Here is a tiny trained network, its code and every weight. The questions are about switching its units off for an input and a class, where a switched-off unit gives its printed mean instead of its output.

import numpy as np


def w(rows, s, z=0):
    codes = np.array(rows[::2]) - 128.0
    scale = np.full(codes.shape[1], s)
    scale[-1] = z or s
    return codes * scale


def norm(h):
    return h / np.sqrt((h * h).mean(-1, keepdims=True) + 1e-5)


def f(y):
    return np.maximum(y, 0)


def log_softmax(a):
    a = a - a.max(-1, keepdims=True)
    return a - np.log(np.exp(a).sum(-1, keepdims=True))


def net(x, mask):
    res = np.array(x, float).reshape(1, 7) / 4 @ E
    u = 0
    for l in range(2):
        y = f(norm(res) @ A[l][:, :-1].T + A[l][:, -1])
        res = res + np.where(mask[u : u + 9], y, B[l][:, -1]) @ B[l][:, :-1]
        u += 9
    return log_softmax(norm(res)[-1] @ U[:, :-1].T + U[:, -1])


A, B = {}, {}
E = w([
[94,84,155],'x0',
[149,78,60],'x1',
[108,60,2],'x2',
[209,111,199],'x3',
[89,37,97],'x4',
[162,62,144],'x5',
[94,200,105],'x6',
],0.0093)
A[0] = w([
[102,188,109,67],'L0N1',
[184,253,82,33],'L0N2',
[106,209,120,12],'L0N3',
[193,55,145,162],'L0N4',
[111,134,122,176],'L0N5',
[74,88,204,119],'L0N6',
[93,230,112,2],'L0N7',
[59,199,156,80],'L0N8',
[136,205,56,106],'L0N9',
],0.015,0.0044)
B[0] = w([
[118,82,192,188],'L0N1',
[79,95,209,253],'L0N2',
[147,29,183,195],'L0N3',
[83,110,168,245],'L0N4',
[108,144,157,170],'L0N5',
[9,156,195,221],'L0N6',
[130,58,162,220],'L0N7',
[83,109,175,236],'L0N8',
[43,167,172,227],'L0N9',
],0.011,0.0058)
A[1] = w([
[210,180,164,120],'L1N1',
[199,177,138,121],'L1N2',
[91,155,192,127],'L1N3',
[192,90,158,175],'L1N4',
[100,172,131,29],'L1N5',
[139,252,96,43],'L1N6',
[132,120,136,103],'L1N7',
[122,170,103,179],'L1N8',
[191,109,90,2],'L1N9',
],0.016,0.0034)
B[1] = w([
[206,87,5,144],'L1N1',
[218,92,65,134],'L1N2',
[201,158,214,249],'L1N3',
[222,186,230,158],'L1N4',
[128,109,156,136],'L1N5',
[88,34,223,129],'L1N6',
[151,137,147,134],'L1N7',
[91,255,206,133],'L1N8',
[107,189,123,130],'L1N9',
],0.0081,0.011)
U = w([
[172,196,105,8],'0',
[181,91,87,186],'1',
[21,120,254,133],'2',
[92,215,95,163],'3',
],0.018,0.013)

Each question gives the input, the list of numbers given to net, and the class t.
The units are the neurons (one row each of A and B). Each row of codes is followed by its name. A weight is (code - 128) times the scale printed after its matrix; where a second scale follows, it is the last column's (A, B and U).
mask holds one flag per neuron, layer by layer. A switched-off neuron (its flag False) gives its mean, the last column of its row in B, instead of its output. The means were averaged over made-up inputs and are rounded, as every weight is.
A unit's drop is (log p(t) with every unit on - log p(t) with that unit switched off) / (log p(t) with every unit on - log p(t) with every unit switched off).
The circuit of an input: a set's keep is (log p(t) with only the set's units on - log p(t) with every unit switched off) / (log p(t) with every unit on - log p(t) with every unit switched off). Starting from the 12 units with the biggest drops (on a tie, the unit counted first), units are removed one at a time, each time the one whose removal leaves the highest keep (on an exact tie, the one counted first), for as long as the keep stays at least 0.8.
units of the circuit, in order: the units of the circuit, biggest drop first
k most important neurons: the k neurons with the biggest drops, biggest first
top k neurons in layer l: the k neurons of layer l with the biggest drops, biggest first
drop of u: that unit's drop, to one decimal
input [7,3,7,1,7,4,0], class 1: units of the circuit, in order => L0N2; L0N9; L0N6
input [1,4,3,4,-4,6,-5], class 1: units of the circuit, in order => L0N6; L0N2
input [1,5,-3,-1,-4,1,-4], class 1: units of the circuit, in order => L0N6; L0N9; L0N2
input [4,7,5,7,8,2,2], class 1: units of the circuit, in order => L0N6; L0N2
input [-7,3,4,6,8,-4,4], class 1: 2 most important neurons => L0N6; L1N3
input [-1,1,5,1,-1,-4,-2], class 3: top 3 neurons in layer 0 => L0N2; L0N6; L0N8
input [-6,8,-1,8,-7,7,-7], class 1: most important neuron => L1N1
input [-5,3,1,6,-7,1,-4], class 1: 2 most important neurons => L1N1; L0N6
input [5,8,5,-1,-7,1,1], class 3: drop of L0N2 => 0.2
input [8,2,5,-5,5,-3,0], class 1: drop of L1N2 => 0.0
input [-6,-1,4,1,6,0,-4], class 1: drop of L0N9 => 0.2
input [5,8,6,-8,2,-3,3], class 3: drop of L0N2 => 0.1
